Below are the code and all the weights of a small trained network. Each question names an input and a target symbol and asks about switching units off, where a switched-off unit gives its printed mean instead of its output.

import numpy as np


def w(rows, s, z=0):
    codes = np.array(rows[::2]) - 128.0
    scale = np.full(codes.shape[1], s)
    scale[-1] = z or s
    return codes * scale


def norm(h):
    return h / np.sqrt((h * h).mean(-1, keepdims=True) + 1e-5)


def f(y):
    return y / 2 * (1 + np.tanh(0.7978845608 * (y + 0.044715 * y**3)))


def softmax(a):
    e = np.exp(a - a.max(-1, keepdims=True))
    return e / e.sum(-1, keepdims=True)


def log_softmax(a):
    a = a - a.max(-1, keepdims=True)
    return a - np.log(np.exp(a).sum(-1, keepdims=True))


def net(x, mask):
    ids = ['ΓΘΨΩαδεημξστ'.index(c) for c in x.split()]
    T = len(ids)
    res = E[ids] + P[:T]
    r = norm(res)
    for j in range(2):
        rows = slice(3 * j, 3 * j + 3)
        q, k, v = (r @ M[0][rows].T for M in (Q, K, V))
        z = softmax(np.where(np.tri(T) > 0, q @ k.T / 3**0.5, -1e9)) @ v
        o = O[0][rows]
        res = res + np.where(mask[j], z, o[:, -1]) @ o[:, :-1]
    y = f(norm(res) @ A[0][:, :-1].T + A[0][:, -1])
    res = res + np.where(mask[2:14], y, B[0][:, -1]) @ B[0][:, :-1]
    return log_softmax(norm(res)[-1] @ U[:, :-1].T + U[:, -1])


Q, K, V, O, A, B = {}, {}, {}, {}, {}, {}
E = w([
[133,127,101,187,127],'Γ',
[101,2,141,87,126],'Θ',
[106,145,106,177,151],'Ψ',
[158,82,153,149,158],'Ω',
[66,102,129,118,174],'α',
[7,106,122,151,146],'δ',
[246,153,149,167,164],'ε',
[139,99,159,188,140],'η',
[52,108,96,74,198],'μ',
[106,42,193,125,167],'ξ',
[204,179,105,126,174],'σ',
[160,110,95,151,146],'τ',
],0.017)
P = w([
[113,131,164,81,46],'0',
[137,123,2,148,29],'1',
[137,28,129,182,114],'2',
[119,204,208,83,177],'3',
[168,91,52,149,33],'4',
[147,59,108,199,187],'5',
[125,168,203,128,173],'6',
[163,106,28,132,31],'7',
],0.013)
Q[0] = w([
[127,157,138,116,150],'head 1',
[113,149,87,130,25],'head 1',
[96,130,184,151,233],'head 1',
[68,168,210,185,250],'head 2',
[92,92,104,162,114],'head 2',
[128,78,110,154,175],'head 2',
],0.015)
K[0] = w([
[124,109,108,160,143],'head 1',
[107,177,136,72,8],'head 1',
[131,96,96,177,213],'head 1',
[124,101,122,195,236],'head 2',
[134,132,170,141,139],'head 2',
[66,79,128,129,175],'head 2',
],0.016)
V[0] = w([
[164,135,8,163,21],'head 1',
[110,54,63,75,197],'head 1',
[88,71,202,186,26],'head 1',
[175,142,121,149,226],'head 2',
[79,209,68,214,178],'head 2',
[54,166,241,123,134],'head 2',
],0.012)
O[0] = w([
[65,156,125,236,83,69],'head 1',
[91,251,119,178,178,242],'head 1',
[134,26,202,129,216,254],'head 1',
[140,51,143,148,180,64],'head 2',
[118,75,237,106,114,51],'head 2',
[162,106,99,57,124,162],'head 2',
],0.011,0.0064)
A[0] = w([
[117,82,18,184,165,73],'neuron 1',
[140,74,57,178,128,72],'neuron 2',
[216,175,39,100,104,78],'neuron 3',
[61,170,97,171,103,175],'neuron 4',
[139,155,94,145,46,96],'neuron 5',
[141,114,175,1,96,175],'neuron 6',
[82,62,102,85,209,182],'neuron 7',
[124,179,87,76,108,128],'neuron 8',
[116,89,60,218,131,3],'neuron 9',
[173,166,131,177,139,157],'neuron 10',
[142,56,76,185,169,100],'neuron 11',
[131,200,245,18,40,115],'neuron 12',
],0.013,0.004)
B[0] = w([
[149,128,233,59,226,199],'neuron 1',
[61,128,150,65,182,163],'neuron 2',
[113,147,182,175,13,206],'neuron 3',
[96,83,16,123,76,185],'neuron 4',
[95,41,113,190,104,144],'neuron 5',
[159,176,142,199,234,180],'neuron 6',
[167,102,69,78,15,255],'neuron 7',
[94,100,170,181,115,175],'neuron 8',
[124,172,251,151,227,157],'neuron 9',
[165,123,135,122,60,163],'neuron 10',
[183,245,120,165,157,190],'neuron 11',
[39,141,189,45,218,137],'neuron 12',
],0.014,0.0089)
U = w([
[77,73,142,174,98,195],'Γ',
[135,154,171,93,90,102],'Θ',
[77,85,234,119,120,105],'Ψ',
[162,133,105,142,120,141],'Ω',
[131,168,172,94,142,8],'α',
[108,119,165,131,161,83],'δ',
[149,154,173,129,53,140],'ε',
[158,23,122,157,130,128],'η',
[69,249,174,121,124,70],'μ',
[146,100,43,166,187,206],'ξ',
[100,155,118,188,33,224],'σ',
[85,120,91,236,189,233],'τ',
],0.011,0.0013)

Each question gives the input, a string of symbols that net reads in full, and the target symbol t.
The units are the heads (3 rows each of Q, K, V and O) and the neurons (one row each of A and B). Each row of codes is followed by its name. A weight is (code - 128) times the scale printed after its matrix; where a second scale follows, it is the last column's (O, A, B and U).
mask holds one flag per unit, heads first, then neurons. A switched-off unit (its flag False) gives its mean, the last column of its rows in O or B, instead of its output. The means were averaged over made-up inputs and are rounded, as every weight is.
A unit's drop is (log p(t) with every unit on - log p(t) with that unit switched off) / (log p(t) with every unit on - log p(t) with every unit switched off).
The circuit of an input: a set's keep is (log p(t) with only the set's units on - log p(t) with every unit switched off) / (log p(t) with every unit on - log p(t) with every unit switched off). Starting from the 12 units with the biggest drops (on a tie, the unit counted first), units are removed one at a time, each time the one whose removal leaves the highest keep (on an exact tie, the one counted first), for as long as the keep stays at least 0.8.
units of the circuit, in order: the units of the circuit, biggest drop first
unit that matters most: the unit with the biggest drop
top k neurons: the k neurons with the biggest drops, biggest first
heads that matter: for each layer, one digit per head in row order, 1 if its drop is at least 0.15 and else 0, layers parted by /
input α τ α μ Ψ, target ε: heads that matter => 11
input Γ Ψ ξ Θ Ψ, target Ψ: heads that matter => 10
input τ μ μ η μ, target τ: unit that matters most => head 2
input τ σ η Θ ε, target τ: units of the circuit, in order => (head 1; neuron 7)
input τ Ψ τ, target τ: heads that matter => 11
input Θ Ω ξ Γ Ω Ψ Ψ μ, target μ: units of the circuit, in order => (head 2; neuron 1; neuron 3)
input Ω Θ σ, target σ: heads that matter => 10
input μ τ μ Ω Γ η Ω, target η: heads that matter => 01
input σ ξ Ψ ε α, target Γ: heads that matter => 10
input τ Ω τ μ α τ σ, target τ: top 2 neurons => (neuron 7; neuron 3)
input Θ τ τ, target μ: heads that matter => 00
input Ω ξ τ ε, target τ: heads that matter => 11
input σ Ω Γ α μ, target Γ: top 2 neurons => (neuron 5; neuron 4)
input τ σ Ψ Ψ, target Ψ: heads that matter => 01
input τ ξ η ξ, target η: top 2 neurons => (neuron 7; neuron 1)
input σ ξ τ η, target τ: units of the circuit, in order => (head 1; neuron 3; neuron 4)
input Γ Γ ε σ μ Ψ α, target Ψ: units of the circuit, in order => (head 2)
input α ξ μ Ω Ψ, target ε: units of the circuit, in order => (neuron 3; head 1; head 2)
input δ Γ σ μ α τ Ψ, target τ: top 2 neurons => (neuron 7; neuron 3)
input τ ξ τ α δ μ η, target μ: top 2 neurons => (neuron 7; neuron 6)
